Each row is followed by its class number.
[  3  28   5  13  -5 -14 -19   0  -3 -22   8  15  -1   7 -15  10 -23 -30
  -3   2   1 -18  -9 -20  -8  -4   0 -16   2  21  30  19  13  30  -7 -10
  19  -4] | 7
[ 38  48 -18 -18   1  34  21  31 -64  -5  13  12   2  42   3  27   1 -42
  33   0 -63 -16 -14  19 -12  30   7 -38 -19  41  32 -25 -91  51   2  16
  39  11] | 6
[ -3 -14   7  18   9  16  21  -2 -23 -26  10 -15  32   8 -11 -22   3 -25
  -3  17  -4   1 -17 -34  -3 -15  49 -30 -25  28  25 -13   3 -27   8  15
   2  49] | 5
[ 15   3  22  11   1  23  36  11 -20  -4  -5  10   2 -11 -25  -9   0  -1
  10  29   9  -9 -20 -36  14  -4  21   3 -37  19  20  25   6  -1 -13  16
  -3  13] | 7
[-12  15  -5 -48   6   7  -8 -25 -16 -14   5  12   7   1  25  17   0  17
  -2  13  -9  -3  23 -35  27   9 -46   4 -29  21  11  17  22  13 -12  20
  27   6] | 0
[ 16  -7  10   3  16  16  19 -28 -10  -3  -1   0  38  -9   1  -5  17  23
  -7  16  -4  -2   8 -56   8  22  33 -10 -20  -9   3 -19  18 -57 -14  10
 -11  28] | 8
[ 22  13 -11   0  -6  -3  22   7  13 -19   8  13  65  25 -20  -1   9 -10
   4  16 -30  -4  20  -9  12  20 -28  -9 -19  -6  18  -5 -11  27 -16  15
  37 -19] | 10
[  0  19  38   2  -9 -24  29  15 -25 -25 -24 -14  37  -6 -32 -19  17  39
  17   0  16 -33 -40 -15  -9   5  68  23  37   5  48  46 -27  11 -22  18
  -3  49] | 7
[   1   20  -57   55   56   17   38  -46  -19   -3   32  -53   61   46
  -11  -17    4 -104  -28   35  -13  -24  -44   48  -22   53   55  -52
  -49    8  -17  -76  -15  -33  -58  -35  -33    4] | 1
[-15  -1   8   4  32  -1  20 -25  -8 -15   4  -6   7   9  -8 -31  -9  -4
  -4  21  -5  -7 -16 -58  12 -17  44 -40 -19  12  17 -10 -20 -10   8 -20
   8  42] | 6
[ 36  20  16  23  -9  62   1 -24   5  16  16  17   4  17 -23 -24  51   9
 -18 -15 -13  25 -12 -51  23  56  23 -19   1  22 -21  -5  -9 -10 -68  23
 -12 -23] | 1
[ 30  32 -32 -36   3   6  14  21  13  20  28  29   3   6   9   7  -9 -46
 -21   9 -39 -34  21 -37  39   5  -5  -3 -39  49  19  -6  24 -14 -45  12
  41   0] | 4
[ 35  39  20  -2 -13  59   6 -13 -53  19  23  27  72  14  -9   2 -62 -17
 -27   3 -42  13   4 -39  10  51 -15   4 -14  59 -13  -9  -4  40   6  -3
 -21  12] | 2
[ -1  21  -8   8 -28   1 -11   3  16  16  -6  26 -14 -11  17 -26  13  33
  33 -13 -22 -34  15  -2  38  -2  77  -2 -12   0  15  -1   7 -11 -35  -2
  34 -27] | 4
[ -5   4  27 -13  14 -11  -2  16 -12 -13 -11   3  18  -7  20 -10 -13  29
   6 -37  -1   0 -15 -36  25 -22  85   2   1 -24  37  46  31  -3 -26 -12
  18  16] | 9
[ 22  -2 -19  -9  22  21  20 -18 -21   6  24 -38  24  13  -4  22  10  13
  -3  22   8 -22 -20 -61  23  21  13 -22 -27   5  19  -6  23 -60 -49  41
  13  -7] | 9
[ -8 -14 -42  35  46  11   6 -42 -16  17   0 -44  54 -17   0   9  -3  34
  55  -2 -48 -22 -26 -50   7  31  98  -8 -23 -47  65  32  46 -24  -4 -27
  -6   2] | 9
[-10 -14   9 -46  14 -13  42 -15  34  -1  41 -30 -10 -11 -20   3 -30  18
 -10 -20  45 -22  13 -86  10   0   0 -13 -43  -6 -18  11  21 -71 -66  51
 -32   9] | 9
[ 49 -11   7 -15 -15  31  -1 -16  26  23  32  25 -19   5 -19 -18 -44 -41
 -18 -12  -6  10 -10 -29  24   8   3 -22   0  -1   4  -9  15  35  -8 -25
   8  -9] | 2
[ 11  26 -61  22 -23  -4  25  -7 -25  -8  15  22  62  14  -8  15  47 -32
 -22 -15 -40  -5  35   1  -8  39 -49  22 -28  15  -3 -33 -39  14 -36  40
 -23 -13] | 10
[  3   8  46  11  33 -11  26  24 -45  10  58  25  32 -25  34   1 -24 -60
 -65 -43 -19  -4  45 -71  15 -16  73 -24 -30 -25  69  23  -2 -41 -62 -46
  55  37] | 4
[ 25 -33 114 -52 -57  27 -11 -72  34  -4 -29 -17 -41  12  -3 -10 -33  75
  43 -11 -14 -89   5 -74  14  32 -37 -50  13 -69 -11  -1   3 -10  30  73
 -19 -42] | 4
[ 28  -4  13  17  15  12  55   5  -6  -4   4  -1  78   3 -25   7  28  -9
 -25  13 -16  11  27 -32  19  -6  -8  -4 -15 -34  12   6  -4  -2 -27   5
  28   5] | 10
[ 29  -8 -54   7 -23 -19 -15 -20  -5 -20 -16  28  11  18   8 -11  20 -25
  31 -10 -38  -9 -21  -7  19  70  -7 -44 -15  18  15 -24 -27  15  23  67
   2 -21] | 6
[ 26  -7 -45 -11  -7  -3 -10  -8  -8 -26  32  13   1  19  -3 -12 -36   1
  24 -30 -36   1  -8 -61 -15  53   9  16 -30  30   6  -9  32  11  -8  31
 -11  -9] | 9
[  3  -6  57   9 -28  39  47  35 -19  29 -21  59  42  48  26   7  69 -19
  39  21  55  29 -64  33  21  59  -9   9   3  22  33  -8 -11  -9   2  82
  38   1] | 1
[ 30  29  -9  12   2   6  -1  -5   2   5  18   8  44  10  -1 -21  16 -23
   0  -4  -6   3 -11   2  15  60   5 -27 -30  14 -15 -15  10 -25 -58  59
  12 -23] | 1
[ 23 -31  14  14 -22  16 -20 -15 -17 -11   4  15 -17  18  12  -1  17 -11
  11 -12  12  -2  -1 -17  10  38  21 -14 -15  26   4   3  29  -5 -22  33
  34 -13] | 5
[-36 -26  24   9 -26  18  14 -24 -58 -49   9 -14   0  -1 -11 -18  10  12
 -23 -12  18  16 -29 -27   6  14  42  16  34  30   4  18 -38   6   3   7
 -18  28] | 0
[ 10 -20  11 -13  10 -12  35 -14 -19 -14  15   9  26 -18  -8 -14  10 -22
 -37  10  16   2   7 -71  39 -66  73 -19 -36   3  35  21  44  -9 -29 -15
  11  64] | 2
[ 11 -27  19 -10   0  -2   7  -1  11 -26 -45 -10   6  45   6  43  10  21
  70   1  29   5 -27  49  -5  60  11  33  32 -22  -6  47  40  -2   3 -23
  42 -26] | 9
[ 17 -56  60 -51  -8 -12   2 -22   1  12  -5 -16  -7 -24  25 -22  -7  26
  -3  35  24 -38 -16 -57  41   0  35 -25 -30 -29  38  37  51 -46 -10  35
  17  29] | 8
[ 28   9  -5   8  24  39  21 -13 -11 -21 -31  -4  36  16   6   4  -4  27
  12   5 -24 -12   2 -19  13  67  -5   9 -30   9 -25   5  -6  24 -21  17
   9 -37] | 10
[ 24   9   8  -3 -13  -1   7  -9  22   9   1  42  18  25   1   2   4   0
  21  -9  18  -5  -8  -1  28   9  34 -22  15  12  23  -5   9  12 -32   1
  61   2] | 2
[  3 -25  64  18  -1  26  52 -16 -37  13   7 -10  24 -35 -36  17 -31  11
  -4   7   1 -14 -27 -46  18 -36  30  -5 -10  -9  35  41  -4  14 -13  11
  17  27] | 7
[ 53  23 -30 -67  98  49  22 -37  70  13  21  48  68 -71 -57  30 -41  72
  70 -27  -7  -9  -1 -46  70  93 -59  61 -49   9  -4 -27  61 -82 -14  99
  55 -27] | 2
[ 29 -23  16  29  16  18  29 -12 -25  33 -20 -47 -29 -22 -16  -4   4  24
 -30   9 -10 -35  -1 -52   3  -3  28   2  -8 -41 -31  47   7 -35 -22   5
 -16  -7] | 3
[ 41  42 -19  32   5  20  -4  -2  27   1   1 -17  18   4 -26 -15 -26   3
  24  20   6  -4  -5  -9  -3  54  27 -18  -8  20 -11  -1  12   1 -42  -7
   5 -19] | 7
[ 23  15  14 -19  24  29  10   1  -2  -4  -4  46  -5  -1  -5   0  -9 -19
 -17   6  10   9 -14 -44  17  27 -18  45 -27  47  18  17  34  21 -20 -16
   5  24] | 7
[ 11 -13   7 -29   4   9   7 -17 -54 -28  19 -31  23 -14 -10  19  13  23
 -25  26  18 -18  -4 -35  21 -20  38   6 -37  -7   9 -18  19 -29 -31  20
   0   7] | 8
[  9 -13  19  10   8  42  12   7  -3   4   8 -13   8   2 -30 -20 -12  -6
 -18  28  -8  -5 -38 -33  32   2  43 -10 -11   9  18  19  -2 -17   3  -9
  16   5] | 3
[ -2   1  55  35  27  65  22 -21   8   7  10 -74  43 -21 -30 -20 -28  14
  21  17  22   7 -54 -32  19  25  88 -23  -1   3 -11  54  20 -32 -48   2
  16  19] | 1
[ 54 -10   5  38 -21  49 -41 -10 -24 -27  11 -48  -9  24 -21  -4 -28 -62
  -7  18 -23   0 -19  30 -15  45 -29 -30  12  10 -34   8   6 -11  -1  -2
  24 -39] | 5
[ 10   1  14  21  22  21  26 -12 -37   3  14  -3   6  -2 -23 -21   0   2
 -12  18 -11  -2  -1 -60  22 -21  49 -22 -22  14  -1   1 -10 -14 -14  -5
  23  22] | 6
[ -9  -3  73 -15   1  27  -4 -20 -46 -10   6 -11  -9   0   9 -18  -3  14
 -16  12 -11 -59  -3 -58  20 -13  50   3 -10 -17  36  19  13 -29  -5 -20
   9   8] | 4
[  6  18  29  -3  11   6  16  16 -13 -10  -4  -9  13 -33 -17 -26 -20  10
  -4  27  25   0  -6 -24   5  -2  22  22 -27  15   4  37  16 -18 -19  -6
 -16  29] | 7
[ -1  17  16 -26  10  22 -12  18   3  -9 -11   9  15  16  26  -8 -15   3
  -9  40  41  36   2 -48  21  33 -38  35   2  31  -3  44  72  12  21  -3
  23   8] | 0
[  3  -5  -1  13   1  26   0 -12  -3   0  10 -19  -2 -14 -16 -28  19  -4
 -17  16   4   2  -1 -29  11  -8   9  -6 -19  20  -8   0  10 -51 -23  15
 -13  17] | 5
[  7 -28  -1 -21 -40 -28  20 -38 -33 -19  20 -27  -3  21  23  -9   0 -18
 -40   6   1 -56   5 -52  11   8  38 -30 -29  13  10 -31  -3  -6 -53  22
 -17  15] | 4
[-11   8  14  -5  23  35  36  -4 -16   8  14  -5  53 -25 -26  15  14   4
 -36   6  -8  -4  22 -58  41 -39  32   1 -34   0  21  12   8   6 -17  -2
  -6  12] | 10
[ 11 -43  24  12   7  30  26 -11 -12  12   3  -8   3 -14 -20 -19  -6   7
 -11   7   1  -5 -27 -53  20   7  51  11 -23 -17  15  12  19 -14  14   3
 -10  19] | 3
[ 20  57  19 -14  -4  55  41  10  40 -12  14  26  42  57 -18 -13 -11 -36
  19   9 -21 -29  15 -29  10  41 -17  -5 -35  28  -6 -39 -18 -26 -47   8
  16   5] | 4
[  1 -14  27  50   3  46  16 -15  -6  12   2 -29  29   1 -42 -25   4 -10
 -18  24  -3 -22 -33 -29  36 -15  66 -33 -13 -39  13   9   1 -39  -1  -2
  -6 -14] | 3
[ 15  18 -13   6  -3  24  24  13   0  -6   8   7  51  23  -7  -6  -1 -25
  -5  21 -24   6   9 -14   1  23 -28  28 -24  21   7   8  -1  37 -17  -9
  16   3] | 10
[ -30  -19   33  -99   60   -6   43  -31   78  -39  -15   73   26  -22
   22   49  -99   -4   25  -62   54    7   27  -90   66   12   25  -58
 -112   10    1    1   70   25    8   38  -13    3] | 2
[ 24  -7  21  -4  24   4  -4 -25 -20 -13   2   3   7  15  -8   4  14  -6
  -9 -10  -1   1 -13  -9   5  71  50 -19   2  25 -21  10  27  -3 -24   3
   7 -15] | 1
[  2  10  -8   3 -12   1  -9   4   4  -6  -7  18  25  27  14  -5 -29 -14
  10 -15 -27   6 -13   5  15  36 -10   4 -10  10  -3  30  15  -1 -24  -2
   9 -24] | 9
[  7 -14   3   5   3  38   6 -10  -8   5   3  14  -7  34  10  -9   8   7
  16   6  10  -2 -22 -37   7  44  17 -10 -26  36  19 -14   1   4 -26  19
  18  -9] | 5
[ 41   4 -27  17  39  46  25 -15 -29  -1  28  13  36 -16 -40 -24 -24 -14
   2  43 -90  18  -1 -65  59 -34  85 -68 -58  70  15 -18   6   2  14 -14
  61  37] | 6
[   8   89  -39   14  -33   47   17   17  -22  -76   80  -26   18   22
  -74   95   17   -5   46  -55  -17   -3   75  -59  -70   -6    5  -83
  -31   -5  -18  -69 -102  -28  -55   67  -17  -42] | 8
[ 29   9  -7 -16  -8  14   3   6 -18 -17  -1  11  22  42  -5  18  -5   8
  11 -18  -5   7  -6  -3   8  62  30   8   0  24 -14  -4  18  10 -24   6
  -3 -28] | 9
[-20  32  68  42  47 -56  64  62  34  69  56  15 108 -23  13 -98 -45  28
 -50  50  24  43 -49 -80   6 -55 -81 -28  29 -61  76  35 -45 -80 -48  48
 108  31] | 1
[ 10  -3  14   1  -6  44  -4  -1  21  -5   3   4  -3  18  -6 -11 -15 -17
  20   2 -12   2 -17 -11   0  39  17  -9 -18  -2  17  -5 -13   1  15 -17
   1  11] | 3
[ 30  11   7   7 -11  29  11  -8 -17   1  18  15  11  20  -2  -1 -15  -2
   8   3  26   4  -3 -27   3  39  11  -2  -9  24  -7  -8   2  -3 -30  10
  15  -4] | 2
[ 11  75 -18  13  10  15  24  73  51  70  32  24  58  15 -12 -13 -11 -49
  72  10 -59   8  39  56   0  -7 -29 -10 -54 -95  57  38  -8 -30 -47 -45
  41 -39] | 9
[ -2 -16 -10  24 -12  48  15 -67  42 -37  11 -28  46  -4 -13 -26 -47 -17
 -18 -18 -18   4  -5 -89  18  36 -16  14 -42 -24 -20 -16  22  -8 -41 -10
 -46  -2] | 4
[-23 -14  27  24   4 -11 -19  -7 -78   1  36  63  12  18  49 -17 -34  -6
  14 -44 -54   2  -5  -7 -19  62  68 -23 -13  18  59  -8 -28  -6  21 -28
  20  -2] | 9
[  31  -22    7  -23   42   37  110   37  -37    0    2   51   13  -18
  -44   -5   -9    3  -26   -5  -53   -7   10 -114   34   22   17    6
  -72   60  -13   32  -20    9    7   71  -22   -1] | 10
[ 45  13  -1   2  18  64  11 -34   3 -17  28 -29  14  34  -6  -3 -14  44
  18  47   8  -9  29 -14  30  36  21 -37 -71  22 -40 -56   2   7 -81  -5
  69 -56] | 10
[-16 -21  51 -34  -8  -8 -58  -9  42   6   6  82 -41  14  23 -53  13 -48
 -14 -32  20 -11  -9 -21  17  11  -2  26   8  18  52   3  67  -7  30 -12
   8  32] | 5
[ -2   7   3   2 -17 -21  -3 -10  -7 -14  11  40  39   6  18 -16 -29   1
  19 -10   1   3  -7  -7  11  17   9 -22  -8  12  32  -1 -12  11  -5  14
  36   6] | 2
[ -9   9 -16   1  18  49  -1 -51 -22  36  14  16  18  -9  14   8  -8  21
  -1  24 -37  -1  29 -72  39  47 -16 -19 -44  31   1  10  36  -8  -1  13
  -6 -17] | 0
[ 19   3  -8  26 -33  12   4  -4  -4  -6  -4  -3  48  48   4   3  -3  -3
  25 -20  -9  -6 -33 -12  10  61  31  -7  15  13  13  16   9   2 -41  33
  12 -16] | 9
[ -4 -10   6   1   2  37  43 -20  -4  -9   6 -25  44 -22  -4  23 -22  -2
   4  10 -11  -3  -9 -57  21  -9  20 -24 -47   7   5  14  -4 -38 -39  33
   2  32] | 8
[  6   1  10 -11  25   8  37 -39 -26  -1   3 -17  60   6   3   6  -7  24
 -32  34  21 -14  16 -70  43  10 -10 -27 -33   3 -19 -13  43 -30 -25  62
  12   3] | 0
[ 40  16 -32  12  27  55  20  -4  22  11  20  25  -3 -12 -17 -20 -12 -37
   0  27 -23  14 -25 -51  16  71 -43   7 -46  61  17   6  -6 -29 -38  11
   3  12] | 7
[ 51 -16 -15  40  34  64  32 -56  21  -8 -13   9  22  53  14 -22 -72 -25
  18  20   2 -13 -68 -19  25  86   1 -15 -23  59 -38 -32  19   7 -45   9
  60 -13] | 2
[  7 -22  25 -15  25  29  43 -37 -43  -8   0 -26  39  -5 -13  -1 -23  32
   6  30   0 -28  -8 -44  47  -6  29 -13 -43 -16   1   6  40   0  -6  43
  26  -3] | 0
[  1  -5  35  13   3  21  10  -5 -39 -14   7  37  13   9   6  -5  16 -20
   7 -11 -16  19 -23  -9   1  42  12  -3 -19  32  -1  13  -2  -1   0  30
  14   0] | 1
